Small tables with named rows and columns. After each table, cells are looked up by row and column.

mikagu =
,zop,kalo,rab,des,piv,nirel,budutin,kitap,mep
nuforis,4.80,5.10,2.45,8.50,2.85,4.58,4.93,4.97,5.25
ven,4.81,5.03,4.74,2.54,5.03,4.77,5.19,4.36,4.42
kilu,4.88,4.63,6.05,2.48,4.28,4.66,4.61,4.75,5.02
nivuve,4.93,5.05,4.71,0.89,4.79,4.80,5.13,4.78,4.38

ven, kitap: 4.36
kilu, piv: 4.28
kilu, zop: 4.88
ven, rab: 4.74
nuforis, mep: 5.25
ven, nirel: 4.77
ven, mep: 4.42
kilu, nirel: 4.66

koz =
	lasepo	dip	bez	duz	lar	sen	libubib	ged
bem	0.7	0.3	0.4	0.6	0.3	0.9	0.8	0.7
puf	0.3	0.7	0.4	0.6	0.5	0.5	0.6	0.7
velenad	0.3	0.5	0.8	0.8	0.6	0.7	0.8	0.2
sal	0.6	0.4	0.7	0.5	0.3	0.7	0.5	0.8
rasis	0.5	0.8	0.6	0.5	0.8	0.5	0.5	0.2
mufot	0.6	0.4	0.7	0.7	0.7	0.4	0.5	0.6
bok	0.3	0.6	0.6	0.5	0.4	0.6	0.5	0.3
rer	0.9	0.6	0.7	0.6	0.3	0.3	0.7	0.9
sipi	0.6	0.2	0.5	0.3	0.7	0.6	0.5	0.6
mas	0.6	0.7	0.3	0.3	0.7	0.6	0.2	0.5
bido	0.8	0.4	0.8	0.8	0.6	0.3	0.2	0.6

velenad, lar => 0.6
rasis, duz => 0.5
rasis, ged => 0.2
mufot, lar => 0.7
bok, duz => 0.5
rer, dip => 0.6
rasis, libubib => 0.5
rer, sen => 0.3
puf, lasepo => 0.3
bok, lasepo => 0.3
velenad, lasepo => 0.3
sal, lasepo => 0.6
sipi, dip => 0.2

zat =
|  | seviton | midet | sezis | diropim | zede | bavi | bisul | zek |
|---|---|---|---|---|---|---|---|---|
| pigus | 5.2 | 4.6 | 5.0 | 5.9 | 4.6 | 4.6 | 5.8 | 6.0 |
| luf | 7.2 | 4.7 | 3.2 | 5.5 | 4.6 | 4.7 | 5.9 | 4.2 |
| lar | 4.3 | 6.1 | 6.1 | 4.3 | 6.1 | 6.1 | 4.3 | 4.6 |
| tinirag | 1.7 | 6.9 | 8.9 | 3.7 | 6.9 | 6.8 | 3.4 | 4.8 |
| bosovop | 4.1 | 7.0 | 6.5 | 3.0 | 7.1 | 7.2 | 3.4 | 3.2 |
| rav | 4.6 | 6.4 | 5.8 | 3.9 | 6.5 | 6.5 | 3.9 | 4.3 |
| mobut | 5.5 | 4.4 | 4.8 | 6.1 | 4.4 | 4.3 | 6.0 | 6.0 |
| dekuren | 3.6 | 5.2 | 6.8 | 5.5 | 5.2 | 5.0 | 5.1 | 5.6 |
| banifes | 2.1 | 8.2 | 8.6 | 2.0 | 8.3 | 8.4 | 2.1 | 2.9 |
| gino | 4.1 | 7.5 | 6.4 | 3.0 | 7.5 | 7.4 | 2.9 | 3.4 |
| lin | 2.7 | 9.7 | 8.0 | 0.8 | 9.8 | 9.6 | 0.6 | 1.7 |
| met | 6.8 | 4.5 | 3.6 | 5.8 | 4.5 | 4.5 | 5.9 | 4.9 |

bavi of bosovop is 7.2
zede of gino is 7.5
midet of lin is 9.7
seviton of dekuren is 3.6
midet of luf is 4.7
zede of rav is 6.5
bavi of banifes is 8.4
diropim of gino is 3.0
Which row has the largest midet? lin

godo.csv
,tirud,kepeve,dobam,nes
tufefu,661,815,808,24
kebatug,684,897,806,69
gote,657,784,661,9

dobam of gote is 661
kepeve of gote is 784
kepeve of tufefu is 815
tirud of kebatug is 684
nes of tufefu is 24
tirud of gote is 657
kepeve of kebatug is 897
Row with the largest tirud: kebatug

nem =
	zeva	dugi	lufuvug	fod	popadig	rirubis	nog	dedipif	ral	noveku
nebuv	52	204	36	186	189	187	53	43	52	187
fave	106	55	185	131	131	136	104	150	108	134
zap	142	71	169	97	96	98	142	155	143	97
nesosa	91	176	62	148	150	148	91	80	91	149
nolu	141	130	109	99	100	98	142	123	141	99
tuleban	47	101	142	190	191	193	47	79	48	193
zitufe	50	190	50	188	191	189	51	43	49	190
fodo	130	108	131	109	109	109	130	133	131	109
pob	98	209	30	142	145	139	100	59	96	141
vapemi	182	112	125	58	58	58	182	166	182	58
sedegak	92	149	91	146	148	148	92	93	92	148
rudodit	128	135	104	111	112	111	129	118	128	111
nez	186	120	118	55	55	53	187	157	185	54
gofif	181	43	196	58	56	61	179	205	183	59

What is the rirubis of pob in nem? 139
What is the dedipif of gofif in nem? 205
What is the fod of fave in nem? 131
What is the dedipif of nolu in nem? 123
What is the dugi of zap in nem? 71
What is the zeva of vapemi in nem? 182
What is the fod of sedegak in nem? 146
What is the fod of nebuv in nem? 186
What is the noveku of zap in nem? 97
What is the nog of zitufe in nem? 51

fogefe =
,pateze,pido,gelak,bebipal,tusokim,duput,nagume,fibeg
mutepe,-26,-9,25,-51,7,19,70,-14
nik,-20,2,32,-53,15,12,58,-17
repi,-24,-4,28,-53,11,17,67,-16
kor,-15,7,31,-47,17,6,43,-17
mig,-25,-7,27,-52,9,18,68,-15
kam,-27,-13,20,-48,3,21,71,-12
dukuvu,-19,4,32,-52,16,10,54,-17
sofal,-17,6,31,-49,17,7,47,-17
tasokem,-22,0,31,-53,14,13,61,-17
tanisop,-27,-11,22,-50,5,20,71,-13
zeg,-18,5,32,-51,16,9,50,-17
miga,-23,-2,30,-53,12,15,64,-16

nagume of miga = 64
pateze of sofal = -17
fibeg of miga = -16
gelak of kor = 31
duput of miga = 15
fibeg of tanisop = -13
pido of kor = 7
duput of kam = 21
fibeg of kam = -12
bebipal of tanisop = -50

Table fumi
          zivu  gosaka  pitev    bov
mefedid  33163   11945  92744  50975
dupo     39906   83244  42973  92458
feb      34055   36981  53225  54870

pitev of dupo is 42973
zivu of mefedid is 33163
bov of feb is 54870
zivu of dupo is 39906
pitev of mefedid is 92744
gosaka of mefedid is 11945
bov of dupo is 92458
zivu of feb is 34055
gosaka of feb is 36981
gosaka of dupo is 83244
pitev of feb is 53225
bov of mefedid is 50975
Row with the largest bov: dupo

ziz.tsv
	des	meveku	fevakik	tiz	ses
tegar	35.9	5.9	-12.7	-78.9	-19.0
fomeba	35.2	6.1	-11.5	-80.3	-20.4
tev	-44.8	-10.1	55.8	0.7	-58.7
lugire	-57.4	-15.6	33.7	23.9	-36.3
nerufil	37.7	5.7	-14.6	-77.8	-17.3
katadan	35.7	6.0	-11.9	-80.1	-20.0
gar	-53.4	-22.7	-3.8	60.7	1.4
gokeki	38.6	5.6	-16.0	-76.6	-15.9
febu	-52.0	-23.0	-5.5	62.8	3.3
vusapat	-51.3	-22.8	-5.7	61.6	3.1
piz	-53.3	-22.7	-3.8	60.8	1.5
mif	36.9	5.9	-13.3	-79.1	-18.6

mif, fevakik => -13.3
mif, meveku => 5.9
gokeki, tiz => -76.6
nerufil, meveku => 5.7
vusapat, fevakik => -5.7
nerufil, des => 37.7
gar, fevakik => -3.8
fomeba, des => 35.2
lugire, ses => -36.3
katadan, meveku => 6.0
tev, ses => -58.7
vusapat, des => -51.3
vusapat, tiz => 61.6
nerufil, ses => -17.3
fomeba, ses => -20.4

